Here is a tiny trained network, its code and every weight. The questions are about switching its units off for an input and a target symbol, where a switched-off unit gives its printed mean instead of its output.

import numpy as np


def w(rows, s, z=0):
    codes = np.array(rows[::2]) - 128.0
    scale = np.full(codes.shape[1], s)
    scale[-1] = z or s
    return codes * scale


def norm(h):
    return h / np.sqrt((h * h).mean(-1, keepdims=True) + 1e-5)


def f(y):
    return np.maximum(y, 0)


def softmax(a):
    e = np.exp(a - a.max(-1, keepdims=True))
    return e / e.sum(-1, keepdims=True)


def log_softmax(a):
    a = a - a.max(-1, keepdims=True)
    return a - np.log(np.exp(a).sum(-1, keepdims=True))


def net(x, mask):
    ids = ['ΛΞΠαβγδζηθμστφψω'.index(c) for c in x.split()]
    T = len(ids)
    res = E[ids] + P[:T]
    u = 0
    for l in range(2):
        r = norm(res)
        for j in range(3):
            rows = slice(3 * j, 3 * j + 3)
            q, k, v = (r @ M[l][rows].T for M in (Q, K, V))
            z = softmax(np.where(np.tri(T) > 0, q @ k.T / 3**0.5, -1e9)) @ v
            o = O[l][rows]
            res = res + np.where(mask[u + j], z, o[:, -1]) @ o[:, :-1]
        u += 3
        y = f(norm(res) @ A[l][:, :-1].T + A[l][:, -1])
        res = res + np.where(mask[u : u + 4], y, B[l][:, -1]) @ B[l][:, :-1]
        u += 4
    return log_softmax(norm(res)[-1] @ U[:, :-1].T + U[:, -1])


Q, K, V, O, A, B = {}, {}, {}, {}, {}, {}
E = w([
[101,120,39,135,109,117,221],'Λ',
[98,64,69,214,109,88,158],'Ξ',
[168,149,122,153,109,107,183],'Π',
[170,155,106,56,110,91,197],'α',
[90,137,86,126,90,74,162],'β',
[128,155,30,116,26,61,127],'γ',
[53,135,72,188,104,90,112],'δ',
[172,99,114,68,142,146,254],'ζ',
[87,195,140,74,97,136,220],'η',
[30,140,64,162,104,137,175],'θ',
[87,42,139,225,145,114,120],'μ',
[127,121,145,191,65,48,73],'σ',
[178,85,189,47,112,4,169],'τ',
[189,70,137,149,123,111,132],'φ',
[40,73,204,166,166,76,145],'ψ',
[16,200,97,192,69,108,101],'ω',
],0.0052)
P = w([
[122,102,120,107,129,145,102],'0',
[122,175,72,142,220,25,171],'1',
[136,127,140,146,112,120,158],'2',
[138,183,59,161,220,7,156],'3',
[160,149,148,156,124,144,143],'4',
[140,93,19,78,125,135,73],'5',
[136,115,144,136,102,123,152],'6',
[68,217,135,59,157,74,100],'7',
[160,138,150,147,106,157,136],'8',
[148,68,42,87,130,113,59],'9',
[127,121,132,188,100,118,140],'10',
[59,127,141,87,158,17,74],'11',
[124,136,136,162,125,168,170],'12',
],0.017)
Q[0] = w([
[96,2,94,54,83,153,45],'L0H1',
[114,67,79,127,198,46,101],'L0H1',
[50,134,108,73,156,75,105],'L0H1',
[113,172,127,67,173,38,62],'L0H2',
[99,138,150,62,52,163,163],'L0H2',
[155,250,213,183,170,150,191],'L0H2',
[112,55,174,72,108,127,115],'L0H3',
[157,110,68,133,133,172,155],'L0H3',
[140,136,166,145,92,131,181],'L0H3',
],0.019)
K[0] = w([
[74,50,146,120,1,75,206],'L0H1',
[160,84,162,99,80,213,119],'L0H1',
[166,163,219,161,60,211,116],'L0H1',
[188,157,194,143,61,236,94],'L0H2',
[151,166,161,138,94,43,169],'L0H2',
[174,210,87,140,253,148,57],'L0H2',
[102,59,109,95,76,130,150],'L0H3',
[188,97,56,154,145,174,140],'L0H3',
[132,140,186,181,90,164,213],'L0H3',
],0.017)
V[0] = w([
[165,114,9,145,55,94,203],'L0H1',
[153,97,111,241,138,146,35],'L0H1',
[54,139,109,160,87,126,174],'L0H1',
[154,223,176,120,89,78,47],'L0H2',
[102,77,109,203,110,38,128],'L0H2',
[188,75,74,137,191,57,74],'L0H2',
[133,152,31,90,225,101,95],'L0H3',
[143,175,121,167,176,33,146],'L0H3',
[109,123,139,141,153,156,46],'L0H3',
],0.015)
O[0] = w([
[81,172,203,47,101,2,232,247],'L0H1',
[130,45,214,155,76,95,45,114],'L0H1',
[173,205,182,164,152,100,133,179],'L0H1',
[209,124,45,80,96,88,34,103],'L0H2',
[77,160,135,210,101,26,64,236],'L0H2',
[70,8,107,153,74,59,129,188],'L0H2',
[52,103,178,40,230,121,100,139],'L0H3',
[68,174,152,137,184,53,218,204],'L0H3',
[164,136,113,35,127,158,148,73],'L0H3',
],0.0088,0.013)
A[0] = w([
[76,101,145,213,215,89,182,93],'L0N1',
[195,165,117,44,225,32,83,97],'L0N2',
[131,34,70,165,110,102,106,1],'L0N3',
[82,125,49,134,255,157,164,125],'L0N4',
],0.02,0.0017)
B[0] = w([
[224,185,138,94,54,133,92,249],'L0N1',
[9,219,77,168,116,85,96,225],'L0N2',
[165,224,114,109,198,113,187,174],'L0N3',
[133,143,64,113,61,12,94,178],'L0N4',
],0.015,0.02)
Q[1] = w([
[210,212,106,115,107,184,210],'L1H1',
[128,109,113,222,22,105,230],'L1H1',
[75,112,173,62,164,155,223],'L1H1',
[124,94,128,136,103,107,13],'L1H2',
[105,166,157,24,206,154,42],'L1H2',
[174,153,6,154,210,151,116],'L1H2',
[116,134,128,235,26,166,192],'L1H3',
[87,175,79,132,103,218,58],'L1H3',
[44,115,166,66,70,182,190],'L1H3',
],0.021)
K[1] = w([
[252,108,166,110,94,156,126],'L1H1',
[103,3,91,52,133,157,79],'L1H1',
[146,105,137,137,229,89,183],'L1H1',
[66,143,115,87,42,126,35],'L1H2',
[62,228,118,203,90,83,175],'L1H2',
[171,103,39,227,91,92,193],'L1H2',
[175,41,138,106,233,170,140],'L1H3',
[181,114,87,233,116,141,170],'L1H3',
[77,147,182,134,182,143,217],'L1H3',
],0.022)
V[1] = w([
[143,151,102,180,48,167,206],'L1H1',
[70,162,79,124,169,135,113],'L1H1',
[73,93,143,179,138,33,186],'L1H1',
[171,144,84,75,168,76,152],'L1H2',
[104,120,98,101,196,212,157],'L1H2',
[136,108,94,75,5,108,156],'L1H2',
[27,169,141,116,202,198,146],'L1H3',
[149,224,192,156,168,84,206],'L1H3',
[154,105,94,116,145,101,188],'L1H3',
],0.025)
O[1] = w([
[204,179,215,85,79,129,237,88],'L1H1',
[70,97,123,115,52,121,77,158],'L1H1',
[108,26,133,146,147,8,159,111],'L1H1',
[132,81,55,145,159,154,59,185],'L1H2',
[153,133,88,51,193,42,130,16],'L1H2',
[21,145,92,87,137,219,159,193],'L1H2',
[4,65,223,36,174,175,145,7],'L1H3',
[229,95,232,98,124,197,191,220],'L1H3',
[175,119,81,66,100,99,155,117],'L1H3',
],0.014,0.018)
A[1] = w([
[200,142,189,40,110,125,254,98],'L1N1',
[161,100,44,147,44,90,124,255],'L1N2',
[81,146,134,25,175,96,205,145],'L1N3',
[99,76,51,92,64,164,213,161],'L1N4',
],0.028,0.0026)
B[1] = w([
[66,63,99,78,170,165,13,220],'L1N1',
[133,76,149,79,208,188,174,254],'L1N2',
[178,180,138,238,151,169,229,168],'L1N3',
[173,119,187,134,6,49,80,165],'L1N4',
],0.022,0.026)
U = w([
[110,135,32,63,240,116,192,106],'Λ',
[194,167,166,66,174,76,41,145],'Ξ',
[212,94,212,218,80,198,138,144],'Π',
[191,16,126,70,146,154,180,254],'α',
[112,29,92,190,179,65,52,62],'β',
[221,139,179,194,124,18,107,152],'γ',
[116,48,158,82,61,206,36,66],'δ',
[144,138,143,109,14,115,220,203],'ζ',
[82,126,201,120,215,192,162,221],'η',
[63,70,228,143,52,73,117,182],'θ',
[66,205,110,202,106,139,56,76],'μ',
[173,203,100,30,99,219,154,78],'σ',
[241,106,31,195,134,186,91,14],'τ',
[170,214,135,152,173,94,243,154],'φ',
[12,130,126,123,164,34,206,138],'ψ',
[65,60,13,81,66,123,142,82],'ω',
],0.011,0.0031)

Each question gives the input, a string of symbols that net reads in full, and the target symbol t.
The units are the heads (3 rows each of Q, K, V and O) and the neurons (one row each of A and B). Each row of codes is followed by its name. A weight is (code - 128) times the scale printed after its matrix; where a second scale follows, it is the last column's (O, A, B and U).
mask holds one flag per unit, layer by layer, with each layer's heads first. A switched-off unit (its flag False) gives its mean, the last column of its rows in O or B, instead of its output. The means were averaged over made-up inputs and are rounded, as every weight is.
A unit's drop is (log p(t) with every unit on - log p(t) with that unit switched off) / (log p(t) with every unit on - log p(t) with every unit switched off).
The circuit of an input: a set's keep is (log p(t) with only the set's units on - log p(t) with every unit switched off) / (log p(t) with every unit on - log p(t) with every unit switched off). Starting from the 12 units with the biggest drops (on a tie, the unit counted first), units are removed one at a time, each time the one whose removal leaves the highest keep (on an exact tie, the one counted first), for as long as the keep stays at least 0.8.
circuit, biggest first: the units of the circuit, biggest drop first
unit that matters most: the unit with the biggest drop
top k neurons: the k neurons with the biggest drops, biggest first
top k neurons in layer l: the k neurons of layer l with the biggest drops, biggest first
which heads matter: for each layer, one digit per head in row order, 1 if its drop is at least 0.15 and else 0, layers parted by /
input σ ω Ξ β Λ μ ψ τ τ φ Ξ, target τ: unit that matters most : L0H1
input Λ μ θ σ η, target δ: circuit, biggest first : (L1N1, L1H3)
input Π ω σ Ξ β τ σ γ σ γ μ σ, target β: circuit, biggest first : (L1H1, L0N1, L0H2)
input σ α ω ψ ω σ τ Ξ δ σ, target ω: top 2 neurons in layer 1 : (L1N2, L1N1)
input τ Ξ τ, target α: which heads matter : 001 / 000
input η Π φ δ β, target σ: circuit, biggest first : (L0H3, L1H1, L0H2, L1H2)
input μ φ β Λ σ η σ θ, target β: circuit, biggest first : (L1H1, L0H1)
input φ σ α δ φ μ ω ω Λ μ, target μ: circuit, biggest first : (L0N2, L0H2)
input Ξ γ τ θ η Π θ Λ φ η η ω, target α: circuit, biggest first : (L1N2, L1H1)
input δ ζ α, target β: top 3 neurons in layer 0 : (L0N1, L0N2, L0N3)
input γ ψ η α τ σ, target σ: top 3 neurons : (L0N2, L1N1, L0N3)
input η Λ τ α θ ω τ γ θ Ξ τ, target σ: top 3 neurons : (L0N2, L0N3, L0N4)
input γ δ ψ α ω θ φ ω Ξ, target θ: top 2 neurons : (L0N1, L1N4)
input ω ω σ Ξ τ φ δ Λ θ ω, target γ: unit that matters most : L0H1
input η Λ α ω α ω φ Ξ γ θ Ξ μ, target ψ: top 2 neurons in layer 1 : (L1N1, L1N3)
input θ ζ η ψ η Π β ζ θ τ, target φ: top 2 neurons in layer 0 : (L0N2, L0N1)
input σ Λ ω ψ ω, target τ: top 2 neurons : (L0N3, L0N2)
input φ β Ξ μ Λ ω ω Π σ α τ σ ω, target Λ: top 2 neurons : (L0N2, L0N1)
input α θ α, target ω: top 2 neurons in layer 0 : (L0N4, L0N1)
input η ω σ ω, target σ: circuit, biggest first : (L0H2)
input Π ω η ζ, target Λ: top 4 neurons : (L0N4, L0N1, L0N3, L1N1)
input σ φ η θ, target β: which heads matter : 111 / 100
input ω τ η σ ψ θ, target σ: top 3 neurons : (L0N2, L1N1, L0N3)
input Ξ μ Λ ω θ Π γ ζ τ Ξ ω, target Π: top 2 neurons in layer 0 : (L0N2, L0N3)
input θ σ η ψ, target Ξ: which heads matter : 111 / 011
input θ ζ μ Λ α δ β ω, target ζ: top 4 neurons : (L0N2, L0N1, L1N1, L1N4)
input φ ψ φ, target Λ: top 4 neurons : (L0N2, L0N1, L0N3, L0N4)
input τ β σ φ θ Λ Λ, target α: top 3 neurons : (L0N3, L0N2, L1N2)
input Λ μ ω θ σ Λ φ, target δ: unit that matters most : L1N1
input σ γ σ Ξ γ σ σ ψ γ, target τ: top 3 neurons : (L0N2, L0N3, L0N1)
